Below is a small trained network, with its code and all its weights. Each question gives an input and a target symbol and asks what happens when units are switched off, that is, made to give their printed mean instead of their output.

import numpy as np


def w(rows, s, z=0):
    codes = np.array(rows[::2]) - 128.0
    scale = np.full(codes.shape[1], s)
    scale[-1] = z or s
    return codes * scale


def norm(h):
    return h / np.sqrt((h * h).mean(-1, keepdims=True) + 1e-5)


def softmax(a):
    e = np.exp(a - a.max(-1, keepdims=True))
    return e / e.sum(-1, keepdims=True)


def log_softmax(a):
    a = a - a.max(-1, keepdims=True)
    return a - np.log(np.exp(a).sum(-1, keepdims=True))


def net(x, mask):
    ids = ['αβγδζθλμπστ'.index(c) for c in x.split()]
    T = len(ids)
    res = E[ids] + P[:T]
    u = 0
    for l in range(3):
        r = norm(res)
        for j in range(3):
            rows = slice(4 * j, 4 * j + 4)
            q, k, v = (r @ M[l][rows].T for M in (Q, K, V))
            z = softmax(np.where(np.tri(T) > 0, q @ k.T / 4**0.5, -1e9)) @ v
            o = O[l][rows]
            res = res + np.where(mask[u + j], z, o[:, -1]) @ o[:, :-1]
        u += 3
    return log_softmax(norm(res)[-1] @ U[:, :-1].T + U[:, -1])


Q, K, V, O = {}, {}, {}, {}
E = w([
[89,134,137,97,142,130,149],'α',
[116,143,191,177,166,101,126],'β',
[102,112,136,158,115,130,153],'γ',
[100,148,132,152,116,127,101],'δ',
[98,119,100,113,176,96,98],'ζ',
[170,128,154,60,131,134,110],'θ',
[134,35,154,127,195,123,143],'λ',
[148,95,160,119,106,194,149],'μ',
[202,172,109,121,93,12,225],'π',
[203,109,95,158,109,104,101],'σ',
[112,153,60,85,122,197,105],'τ',
],0.0012)
P = w([
[167,213,150,188,221,160,132],'0',
[140,97,132,134,167,171,108],'1',
[115,141,110,108,136,79,204],'2',
[97,80,217,69,2,103,37],'3',
[132,67,116,127,123,161,108],'4',
[127,111,86,127,121,88,177],'5',
[103,66,149,117,44,142,37],'6',
],0.0009)
Q[0] = w([
[90,112,141,111,73,129,84],'0.h0',
[62,119,70,103,147,132,151],'0.h0',
[185,146,170,160,135,114,124],'0.h0',
[144,167,143,156,132,90,153],'0.h0',
[73,142,71,140,108,71,152],'0.h1',
[149,104,193,102,147,186,102],'0.h1',
[58,120,81,132,130,81,149],'0.h1',
[70,138,75,140,96,62,142],'0.h1',
[180,103,99,56,16,166,85],'0.h2',
[118,143,195,147,253,118,154],'0.h2',
[104,78,89,144,110,136,103],'0.h2',
[121,105,56,123,41,132,114],'0.h2',
],0.0044)
K[0] = w([
[152,176,181,163,149,101,122],'0.h0',
[89,150,63,188,168,139,164],'0.h0',
[143,82,177,57,63,126,84],'0.h0',
[109,84,107,136,88,89,110],'0.h0',
[119,158,151,178,88,149,45],'0.h1',
[122,92,117,60,169,133,178],'0.h1',
[110,143,166,163,106,166,43],'0.h1',
[108,153,149,171,78,137,44],'0.h1',
[130,148,3,37,80,170,138],'0.h2',
[108,137,178,242,134,77,96],'0.h2',
[173,137,139,88,125,127,177],'0.h2',
[163,115,113,33,127,166,157],'0.h2',
],0.0042)
V[0] = w([
[190,154,93,124,206,197,201],'0.h0',
[47,157,97,89,145,139,183],'0.h0',
[199,152,6,174,212,120,189],'0.h0',
[129,128,132,128,128,127,128],'0.h0',
[133,48,33,117,107,152,198],'0.h1',
[111,37,110,113,175,124,186],'0.h1',
[123,112,178,159,135,110,141],'0.h1',
[153,127,168,155,89,218,155],'0.h1',
[151,151,59,130,111,119,111],'0.h2',
[128,128,128,128,128,128,128],'0.h2',
[158,89,162,116,188,153,136],'0.h2',
[90,79,118,156,123,184,30],'0.h2',
],0.0012)
O[0] = w([
[127,228,174,216,159,69,120,216],'0.h0',
[204,120,133,129,68,78,117,58],'0.h0',
[113,246,248,170,122,106,133,236],'0.h0',
[127,126,126,127,128,129,127,129],'0.h0',
[88,153,33,110,163,135,173,3],'0.h1',
[113,205,43,157,146,180,143,80],'0.h1',
[143,119,125,123,148,153,91,148],'0.h1',
[119,168,134,91,164,61,93,137],'0.h1',
[104,153,131,91,147,153,158,127],'0.h2',
[128,128,128,128,128,128,128,128],'0.h2',
[167,132,202,146,129,112,100,193],'0.h2',
[128,17,130,92,97,121,152,176],'0.h2',
],0.0012,0.00058)
Q[1] = w([
[117,82,169,195,171,154,105],'1.h0',
[133,152,90,84,76,103,142],'1.h0',
[103,160,109,68,88,92,149],'1.h0',
[113,159,105,53,89,91,151],'1.h0',
[84,84,207,80,35,93,80],'1.h1',
[72,81,188,119,40,74,31],'1.h1',
[185,164,81,173,221,189,193],'1.h1',
[161,193,58,104,203,140,252],'1.h1',
[130,167,75,193,208,125,176],'1.h2',
[75,58,187,153,3,113,35],'1.h2',
[148,175,53,182,216,143,190],'1.h2',
[169,194,54,139,239,145,208],'1.h2',
],0.0044)
K[1] = w([
[118,60,87,149,94,185,72],'1.h0',
[128,194,149,143,159,83,185],'1.h0',
[93,172,139,101,147,75,198],'1.h0',
[102,185,152,91,146,78,203],'1.h0',
[171,89,7,112,143,131,139],'1.h1',
[155,65,21,98,146,142,115],'1.h1',
[99,168,253,172,111,125,128],'1.h1',
[102,213,218,128,122,97,153],'1.h1',
[32,156,204,149,130,112,116],'1.h2',
[153,56,28,122,100,155,150],'1.h2',
[44,176,208,133,137,103,96],'1.h2',
[79,194,223,131,146,102,99],'1.h2',
],0.0051)
V[1] = w([
[81,129,114,128,96,139,107],'1.h0',
[68,146,147,146,89,114,79],'1.h0',
[142,88,127,124,140,182,19],'1.h0',
[100,164,114,124,105,73,252],'1.h0',
[30,153,115,122,146,141,159],'1.h1',
[71,135,141,164,67,137,136],'1.h1',
[85,87,111,64,196,77,147],'1.h1',
[37,155,165,121,66,163,101],'1.h1',
[68,180,132,129,112,59,37],'1.h2',
[139,113,192,54,141,158,71],'1.h2',
[76,94,199,120,150,166,161],'1.h2',
[29,161,122,161,124,94,80],'1.h2',
],0.0018)
O[1] = w([
[183,159,138,154,156,107,117,83],'1.h0',
[194,185,106,125,163,90,177,195],'1.h0',
[94,228,174,160,67,76,101,192],'1.h0',
[179,12,88,113,206,192,138,2],'1.h0',
[19,117,165,110,119,164,96,43],'1.h1',
[95,160,164,176,55,167,140,93],'1.h1',
[91,47,101,141,254,173,66,53],'1.h1',
[56,243,190,152,91,188,147,107],'1.h1',
[84,198,64,126,158,39,116,198],'1.h2',
[117,225,176,113,245,170,158,203],'1.h2',
[28,113,152,161,194,187,199,148],'1.h2',
[35,142,73,150,130,58,106,146],'1.h2',
],0.0014,0.00083)
Q[2] = w([
[165,156,120,110,116,221,201],'2.h0',
[105,76,254,120,123,164,79],'2.h0',
[115,104,186,119,65,215,71],'2.h0',
[85,130,106,226,71,114,164],'2.h0',
[59,179,75,103,117,130,179],'2.h1',
[73,160,139,159,189,135,156],'2.h1',
[52,145,178,129,227,176,161],'2.h1',
[100,115,93,67,126,138,129],'2.h1',
[97,181,85,168,148,75,195],'2.h2',
[109,43,108,148,49,96,91],'2.h2',
[125,194,130,96,87,212,38],'2.h2',
[178,143,199,63,145,221,64],'2.h2',
],0.006)
K[2] = w([
[155,135,108,112,109,184,214],'2.h0',
[88,11,157,121,66,143,103],'2.h0',
[122,88,127,123,30,173,108],'2.h0',
[108,190,170,253,119,167,135],'2.h0',
[92,185,106,85,122,176,138],'2.h1',
[93,185,185,110,163,178,96],'2.h1',
[72,155,200,126,192,165,116],'2.h1',
[97,157,92,114,177,122,168],'2.h1',
[93,113,171,146,113,38,112],'2.h2',
[86,84,21,146,101,148,152],'2.h2',
[160,127,124,70,85,234,57],'2.h2',
[185,176,137,83,153,238,123],'2.h2',
],0.0059)
V[2] = w([
[61,89,198,107,117,134,126],'2.h0',
[159,105,144,131,119,157,212],'2.h0',
[66,122,53,92,87,98,224],'2.h0',
[133,124,86,83,179,97,206],'2.h0',
[90,108,102,63,109,122,228],'2.h1',
[64,104,56,75,90,123,138],'2.h1',
[145,118,129,95,148,102,253],'2.h1',
[127,161,102,116,166,172,57],'2.h1',
[175,111,195,127,155,47,162],'2.h2',
[134,122,144,215,95,155,210],'2.h2',
[137,52,210,120,115,114,130],'2.h2',
[135,164,169,199,144,83,59],'2.h2',
],0.0022)
O[2] = w([
[168,162,62,172,141,132,138,135],'2.h0',
[86,106,84,137,111,105,85,75],'2.h0',
[144,124,177,193,129,123,12,28],'2.h0',
[123,120,154,143,57,143,73,72],'2.h0',
[151,199,97,170,169,164,160,44],'2.h1',
[162,187,165,145,175,160,130,23],'2.h1',
[152,138,61,174,122,125,179,113],'2.h1',
[159,117,139,80,106,167,87,120],'2.h1',
[181,192,141,175,170,192,82,207],'2.h2',
[144,101,186,85,79,203,105,130],'2.h2',
[141,163,254,157,172,102,106,103],'2.h2',
[149,98,101,177,130,162,76,248],'2.h2',
],0.0025,0.0018)
U = w([
[112,221,81,134,190,254,119,119],'α',
[120,94,236,211,189,84,139,38],'β',
[97,67,119,233,61,226,117,7],'γ',
[38,242,188,191,48,67,80,228],'δ',
[59,104,70,126,222,51,9,111],'ζ',
[197,218,154,30,213,62,193,102],'θ',
[109,30,130,155,233,177,155,150],'λ',
[105,94,239,64,94,214,232,167],'μ',
[212,156,69,198,119,96,194,82],'π',
[235,46,154,83,46,90,19,162],'σ',
[44,127,31,19,40,90,183,160],'τ',
],0.0071,0.0017)

Each question gives the input, a string of symbols that net reads in full, and the target symbol t.
The units are the heads (4 rows each of Q, K, V and O). Each row of codes is followed by its name. A weight is (code - 128) times the scale printed after its matrix; where a second scale follows, it is the last column's (O and U).
mask holds one flag per head, layer by layer. A switched-off head (its flag False) gives its mean, the last column of its rows in O, instead of its output. The means were averaged over made-up inputs and are rounded, as every weight is.
A unit's drop is (log p(t) with every unit on - log p(t) with that unit switched off) / (log p(t) with every unit on - log p(t) with every unit switched off).
The circuit of an input: a set's keep is (log p(t) with only the set's units on - log p(t) with every unit switched off) / (log p(t) with every unit on - log p(t) with every unit switched off). Starting from all 9 units, units are removed one at a time, each time the one whose removal leaves the highest keep (on an exact tie, the one counted first), for as long as the keep stays at least 0.8.
circuit, biggest first: the units of the circuit, biggest drop first
most important unit: the unit with the biggest drop
which heads matter: for each layer, one digit per head in row order, 1 if its drop is at least 0.15 and else 0, layers parted by /
input π μ ζ γ α λ, target β: circuit, biggest first => (2.h0, 2.h2)
input σ δ δ δ σ σ ζ, target σ: which heads matter => 000 / 001 / 000
input σ δ ζ π, target π: circuit, biggest first => (2.h1, 1.h0)
input θ δ δ ζ, target ζ: which heads matter => 100 / 001 / 001
input ζ δ τ, target α: which heads matter => 000 / 100 / 110
input ζ δ τ θ, target τ: which heads matter => 000 / 100 / 001
input τ δ μ π, target π: circuit, biggest first => (2.h1)
input ζ τ δ δ σ σ δ, target σ: which heads matter => 100 / 111 / 000
input μ β τ δ, target τ: circuit, biggest first => (2.h2, 2.h0)
input σ σ γ δ α θ μ, target μ: circuit, biggest first => (2.h2, 1.h2, 0.h0)
input π δ τ λ δ, target δ: which heads matter => 000 / 100 / 000
input δ σ δ, target π: circuit, biggest first => (1.h1, 0.h1, 2.h2)
input σ δ δ δ ζ β, target δ: circuit, biggest first => (1.h0, 1.h1)
input ζ σ τ σ ζ μ δ, target μ: most important unit => 1.h2
input μ δ δ σ ζ τ δ, target τ: which heads matter => 000 / 000 / 001
input δ θ τ β, target τ: which heads matter => 100 / 100 / 101
input λ μ δ δ π α, target λ: which heads matter => 000 / 100 / 010
input δ δ π σ ζ θ, target σ: which heads matter => 000 / 000 / 100
input δ δ σ δ, target σ: which heads matter => 000 / 011 / 000
input σ σ τ, target α: circuit, biggest first => (2.h1)
input μ σ λ, target β: circuit, biggest first => (2.h2, 2.h0)
input δ δ δ δ δ ζ μ, target μ: circuit, biggest first => (2.h2, 2.h1, 0.h0)
input σ ζ β δ, target ζ: circuit, biggest first => (1.h1, 2.h2)
input δ θ β, target δ: circuit, biggest first => (0.h2, 1.h0, 2.h2, 2.h1)
input μ δ τ ζ μ μ ζ, target μ: circuit, biggest first => (1.h2, 2.h2)
input δ μ α δ, target μ: which heads matter => 000 / 001 / 001
input τ σ τ θ, target τ: circuit, biggest first => (2.h2)
input π μ δ α σ ζ β, target σ: which heads matter => 100 / 011 / 000
input β δ δ δ θ θ, target σ: which heads matter => 010 / 000 / 100
input μ δ δ α, target δ: circuit, biggest first => (2.h0, 1.h1)
